Each row has a name. Each piece below is followed by the name of the row it came from, unless a question asks for something else. Each question is about the rows just above it. Places in a row count from 1.

[-.49,-.07,.01,-.30,-.05,.11,-.11,.11,.05,.09,-.03,.22,.53,.43,-.07,-.52] : Kub
[-.34,-.33,.18,-.14,-.03,-.04,.37,.34,.55,-.02,-.03,-.02,.21,.83,-.17,-.77] : zok
[-.07,-.24,.15,.00,.05,-.15,.14,.12,.10,-.30,.04,.14,.37,.89,-.33,-.30] : raf
[-.92,-.34,-.17,.24,-.09,.24,-.13,.12,.12,-.09,-.18,-.23,.12,.21,.01,-.27] : Libu
[-.60,-.30,-.04,-.07,-.06,.22,.08,.06,.27,-.26,.04,-.24,-.14,.19,.23,-.69] : migu
[-.07,-.24,.15,.00,.05,-.15,.14,.12,.10,.39,.04,.14,.37,.89,-.33,-.30] : mopa
[-.18,-.19,.24,-.31,-.07,-.17,.20,.24,.45,-.10,.20,.18,.31,.81,-.14,-.48] : vimal
[-.92,-.34,-.17,.24,-.09,.24,-.13,.12,.12,-.09,-.18,-.06,-.19,.21,.01,-.27] : buz
[-.18,-.19,.24,-.06,-.17,-.34,.12,.21,.12,-.13,-.27,-.08,.01,-.92,-.09,.24] : tevur
[.55,-.02] with -1 step of .01 on every entry: -> [.54,-.03]
Row and place where [-.02,-.03] starts: -> zok, 10
Put [-.33,.05,.12,.04,.14,.00,.10,-.15,.89,-.30,.37,-.24,.14,-.07,.39,.15] back in order: which row is it? -> mopa
Put [-.27,.01,.21,-.19,-.06,-.18,-.09,.12,.12,-.13,.24,-.09,.24,-.17,-.34,-.92] back in order: which row is it? -> buz
which: [-.07,-.24,.15,.00,.05,-.15,.14,.12,.10,.39,.04,.14,.37,.89,-.33,-.30] -> mopa

[.55,.29,.20,.35] -> dizu
[.66,.66,.66,.66] -> Dusul
[.10,.41,.77,-.40] -> fir
[.77,.42,-.24,.55] -> Raz
[-.54,-.31,-.25,-.37] -> dofe
[-.39,-.40,-.41,-.40] -> renok
Every place of [.66] in Dusul: -> 1 2 3 4
Places of [-.25] in row dofe: -> 3
[.55] with +1 step of .01 on every entry: -> [.56]
Places of [-.41] in row renok: -> 3

[-.05,-.37,-.21,-.02,.10,-.34,-.35,.02,-.20,-.01,-.33] -> vozen
[.03,-.19,.04,.06,-.06,-.08,-.23,-.08,-.02,-.07,.37] -> fem
[-.21,-.02,-.35,.10,-.05,-.20,.02,-.34,-.33,-.37,.00] -> fofom
[.36,.41,.65,-.45,.25,-.20,-.88,.48,.60,.25,.06] -> sopa
Places of [.25] in row sopa: -> 5 10
[.00,-.37,-.33,-.34,.02,-.20,-.05,.10,-.35,-.02,-.21] is which row reordered? -> fofom

[.26,.46,-.09,.27,-.16,-.15,.05,.05,.24,.28,.23,.21,-.49,-.03,-.36,-.30,-.53,-.05,-.06,-.06,-.32] -> mune
[.16,-.12,-.09,.27,-.16,-.15,.05,.05,.24,.28,.23,.21,-.49,-.03,-.36,-.30,-.53,-.05,-.06,-.06,-.32] -> Beto
[.27,.23,.21,.27,-.35,.03,-.40,-.61,-.53,.13,.22,.41,-.82,.23,-.75,.13,-.44,.36,-.21,-.26,-.87] -> neke
which: [.16,-.12,-.09,.27,-.16,-.15,.05,.05,.24,.28,.23,.21,-.49,-.03,-.36,-.30,-.53,-.05,-.06,-.06,-.32] -> Beto
Move every entry of [-.40] by +1 step of .01. -> [-.39]
Where does [-.12,-.09,.27,-.16,-.15,.05,.05,.24] start? Give its row and place. -> Beto, 2

[.19,.50,-.13,-.59] = Zolu
[.65,.85,.03,.91] = kiz
[.92,.25,.77,-.48] = luv
[.12,.39,.77,.48] = Papid
which: [.12,.39,.77,.48] -> Papid
Put [.03,.65,.85,.91] back in order: which row is it? -> kiz

[-.02,-.12,.20,-.26,-.04,-.02,-.26,.54] = bote
[.04,-.06,.18,-.20,-.20,-.06,.10,.11] = gele
[.04,-.06,.18,-.20,-.33,.15,.12,-.46] = domi
[.04,-.19,.10,-.26,-.65,.18,.51,-.92] = lati
[-.24,-.65,.09,.08,.09,.02,.09,-.24] = Gopo
[.01,.09,-.11,.13,.23,.13,-.27,.55] = Tunep
[-.02,-.14,-.13,-.02,.17,.03,.03,-.06] = moz
[.01,.01,-.04,.08,-.05,-.06,.06,.39] = Sem
[-.03,.20,.16,.15,.39,.17,.40,-.71] = las
[.04,-.19,.08,.04,-.10,-.03,-.35,.47] = Tade
[.00,-.07,-.03,-.07,-.02,-.07,-.03,-.05] = bosum
[.01,.09,-.11,.13,-.11,-.02,-.36,.49] = Zuta
[-.33,.15,.12,-.46,.04,-.06,.18,-.20] is which row reordered? -> domi
Repeated in Tade: -> [.04]
[-.26,-.65] begins in row and place -> lati, 4
At which places does Gopo hold [.09]? -> 3 5 7

[-.67,.52,.24,.09,.28,-.25,.68,-.53,-.09,.11]  zomeb
[-.25,.28,-.09,.11,.24,.52,-.67,.68,.09,-.54]  rumu
[.67,-.67,.09,-.25,.28,-.54,.11,.52,.24,-.09]  Gak
[-.22,.80,-.29,.24,.44,.08,.21,.27,.20,-.25]  kov
[.11,.52,.24,-.09,.67,-.67,.09,-.25,.28,-.54] is which row reordered? -> Gak
Put [-.54,.09,.68,-.67,.52,.24,.11,-.09,.28,-.25] back in order: which row is it? -> rumu

[-.01,.00,.01,-.02,.00,.01,.03,.02,.01,.02,.04,.05,.07,.07,.12,.15,.21,.02,.31,.38,.45,.51,.58,.65,.69,.76,.78,.80,.85,.84,.86,.89,.87,.88,.89,.88,.89,.90,.89,.89,.89,.90,.90,.88,.89,.90,.89]  meti
[-.01,.00,.01,-.01,.00,.00,-.01,.01,.00,.04,-.01,.01,.00,.01,.01,.02,.01,.01,.00,.00,.00,.02,.00,.02,.02,.03,.04,.03,.05,.07,.12,.15,.17,.23,.32,.15,.46,.51,.59,.66,.70,.74,.78,.80,.84,.86,.88]  Bevut
[.01,.01,.04,.04,.06,.06,.09,.13,.17,.19,.26,.33,.41,.48,.56,.62,.69,.72,.75,.78,.83,.84,.86,.87,.88,.89,.89,.89,.87,.90,.91,.89,.90,.91,.90,.92,.90,.90,.88,.91,.11,.90,.90,.89,.91,.90,.90]  dad
Every place of [.12] in Bevut: -> 31
[.90,.90,.91,.89,.90,.90,.11,.91,.88,.90,.90,.92,.90,.91,.90,.89,.91,.90,.87,.89,.89,.89,.88,.87,.86,.84,.83,.78,.75,.72,.69,.62,.56,.48,.41,.33,.26,.19,.17,.13,.09,.06,.06,.04,.04,.01,.01] is which row reordered? -> dad
At which places does meti hold [.88]? -> 34 36 44
which: [-.01,.00,.01,-.01,.00,.00,-.01,.01,.00,.04,-.01,.01,.00,.01,.01,.02,.01,.01,.00,.00,.00,.02,.00,.02,.02,.03,.04,.03,.05,.07,.12,.15,.17,.23,.32,.15,.46,.51,.59,.66,.70,.74,.78,.80,.84,.86,.88] -> Bevut
Every place of [.01] in Bevut: -> 3 8 12 14 15 17 18

